Below is a small trained network, with its code and all its weights. Each question gives an input and a class and asks what happens when units are switched off, that is, made to give their printed mean instead of their output.

import numpy as np


def w(rows, s, z=0):
    codes = np.array(rows[::2]) - 128.0
    scale = np.full(codes.shape[1], s)
    scale[-1] = z or s
    return codes * scale


def norm(h):
    return h / np.sqrt((h * h).mean(-1, keepdims=True) + 1e-5)


def f(y):
    return np.maximum(y, 0)


def log_softmax(a):
    a = a - a.max(-1, keepdims=True)
    return a - np.log(np.exp(a).sum(-1, keepdims=True))


def net(x, mask):
    res = np.array(x, float).reshape(1, 5) / 4 @ E
    u = 0
    for l in range(3):
        y = f(norm(res) @ A[l][:, :-1].T + A[l][:, -1])
        res = res + np.where(mask[u : u + 9], y, B[l][:, -1]) @ B[l][:, :-1]
        u += 9
    return log_softmax(norm(res)[-1] @ U[:, :-1].T + U[:, -1])


A, B = {}, {}
E = w([
[85,88,86,56,255],'x0',
[38,119,163,152,109],'x1',
[152,206,233,92,124],'x2',
[167,111,123,166,216],'x3',
[86,197,61,92,109],'x4',
],0.006)
A[0] = w([
[172,16,217,151,185,8],'0.n0',
[113,79,123,114,63,106],'0.n1',
[183,112,96,254,127,51],'0.n2',
[150,75,129,162,196,105],'0.n3',
[42,133,137,142,103,158],'0.n4',
[121,89,214,119,135,49],'0.n5',
[92,189,158,122,224,42],'0.n6',
[164,203,214,115,147,130],'0.n7',
[63,71,123,104,143,3],'0.n8',
],0.0072,0.0023)
B[0] = w([
[70,138,136,36,53,231],'0.n0',
[236,88,150,53,212,176],'0.n1',
[131,122,122,228,153,223],'0.n2',
[195,203,170,168,223,218],'0.n3',
[174,197,32,41,123,207],'0.n4',
[164,30,113,84,30,173],'0.n5',
[73,22,28,162,92,199],'0.n6',
[1,181,168,154,89,254],'0.n7',
[160,221,162,136,255,168],'0.n8',
],0.0042,0.0036)
A[1] = w([
[145,233,212,101,57,99],'1.n0',
[175,124,153,167,76,158],'1.n1',
[229,86,164,128,58,2],'1.n2',
[134,143,51,76,76,111],'1.n3',
[151,176,60,67,103,180],'1.n4',
[182,170,153,77,116,150],'1.n5',
[143,226,79,167,78,116],'1.n6',
[136,127,76,154,83,162],'1.n7',
[74,2,146,103,161,115],'1.n8',
],0.0081,0.0017)
B[1] = w([
[162,206,187,132,91,254],'1.n0',
[65,198,94,168,194,197],'1.n1',
[191,145,173,254,114,185],'1.n2',
[112,146,143,52,89,192],'1.n3',
[34,149,133,132,108,208],'1.n4',
[123,152,188,206,135,176],'1.n5',
[188,78,195,96,223,209],'1.n6',
[53,62,58,108,162,171],'1.n7',
[213,108,165,142,97,191],'1.n8',
],0.0059,0.0057)
A[2] = w([
[44,133,98,129,125,149],'2.n0',
[111,153,79,120,203,139],'2.n1',
[139,126,72,181,64,123],'2.n2',
[104,96,172,143,183,89],'2.n3',
[124,68,125,127,187,5],'2.n4',
[137,33,163,124,59,235],'2.n5',
[188,82,255,126,147,182],'2.n6',
[154,116,69,111,208,88],'2.n7',
[133,112,105,173,175,188],'2.n8',
],0.0093,0.0027)
B[2] = w([
[233,47,137,71,73,183],'2.n0',
[148,86,103,176,174,206],'2.n1',
[109,106,112,147,244,156],'2.n2',
[215,128,92,143,59,166],'2.n3',
[81,181,73,200,144,165],'2.n4',
[182,25,11,69,218,170],'2.n5',
[109,136,73,16,101,255],'2.n6',
[184,111,216,253,72,203],'2.n7',
[67,177,179,152,164,199],'2.n8',
],0.0061,0.0063)
U = w([
[89,215,185,115,29,169],'0',
[126,74,90,244,183,253],'1',
[84,20,38,41,102,21],'2',
],0.011,0.00073)

Each question gives the input, the list of numbers given to net, and the class t.
The units are the neurons (one row each of A and B). Each row of codes is followed by its name. A weight is (code - 128) times the scale printed after its matrix; where a second scale follows, it is the last column's (A, B and U).
mask holds one flag per neuron, layer by layer. A switched-off neuron (its flag False) gives its mean, the last column of its row in B, instead of its output. The means were averaged over made-up inputs and are rounded, as every weight is.
A unit's drop is (log p(t) with every unit on - log p(t) with that unit switched off) / (log p(t) with every unit on - log p(t) with every unit switched off).
The circuit of an input: a set's keep is (log p(t) with only the set's units on - log p(t) with every unit switched off) / (log p(t) with every unit on - log p(t) with every unit switched off). Starting from the 12 units with the biggest drops (on a tie, the unit counted first), units are removed one at a time, each time the one whose removal leaves the highest keep (on an exact tie, the one counted first), for as long as the keep stays at least 0.8.
circuit, biggest first: the units of the circuit, biggest drop first
top k neurons: the k neurons with the biggest drops, biggest first
k most important neurons of layer l: the k neurons of layer l with the biggest drops, biggest first
drop when u is switched off: that unit's drop, to one decimal
input [-6,-1,0,-5,-6], class 1: top neuron -> (1.n2)
input [-5,8,-4,5,7], class 2: top 2 neurons -> (0.n4, 0.n3)
input [3,5,3,-5,-3], class 2: circuit, biggest first -> (0.n5, 2.n5)
input [-7,-7,-3,-6,1], class 1: circuit, biggest first -> (2.n2, 1.n7)
input [4,1,5,0,3], class 2: top 2 neurons -> (0.n6, 1.n0)
input [-3,6,2,5,-8], class 0: top 3 neurons -> (0.n0, 0.n6, 1.n1)
input [-1,-1,-1,-6,3], class 2: 2 most important neurons of layer 2 -> (2.n7, 2.n8)
input [-5,5,-1,-4,-6], class 1: top 2 neurons -> (1.n2, 2.n5)
input [4,-2,1,8,-7], class 2: 3 most important neurons of layer 1 -> (1.n1, 1.n8, 1.n7)
input [4,-6,-6,-3,0], class 1: 2 most important neurons of layer 2 -> (2.n7, 2.n6)
input [-8,7,-8,-7,-5], class 1: 2 most important neurons of layer 1 -> (1.n2, 1.n1)
input [-1,8,-4,5,-8], class 2: top 2 neurons -> (0.n0, 2.n6)
input [-6,-8,-3,-8,-1], class 1: 2 most important neurons of layer 0 -> (0.n7, 0.n0)
input [6,-1,4,1,-1], class 2: top 4 neurons -> (1.n1, 1.n8, 2.n6, 0.n4)
input [-5,-2,-2,-7,-5], class 1: top 2 neurons -> (1.n2, 2.n2)
input [4,4,2,0,7], class 2: most important neuron of layer 2 -> (2.n0)
input [-8,4,-8,-5,6], class 2: drop when 2.n4 is switched off -> 0.0
input [0,-8,2,2,0], class 0: drop when 0.n7 is switched off -> 0.1
input [1,8,2,-1,-6], class 2: drop when 2.n5 is switched off -> 0.2
input [-4,-4,3,7,-3], class 0: most important neuron of layer 2 -> (2.n6)
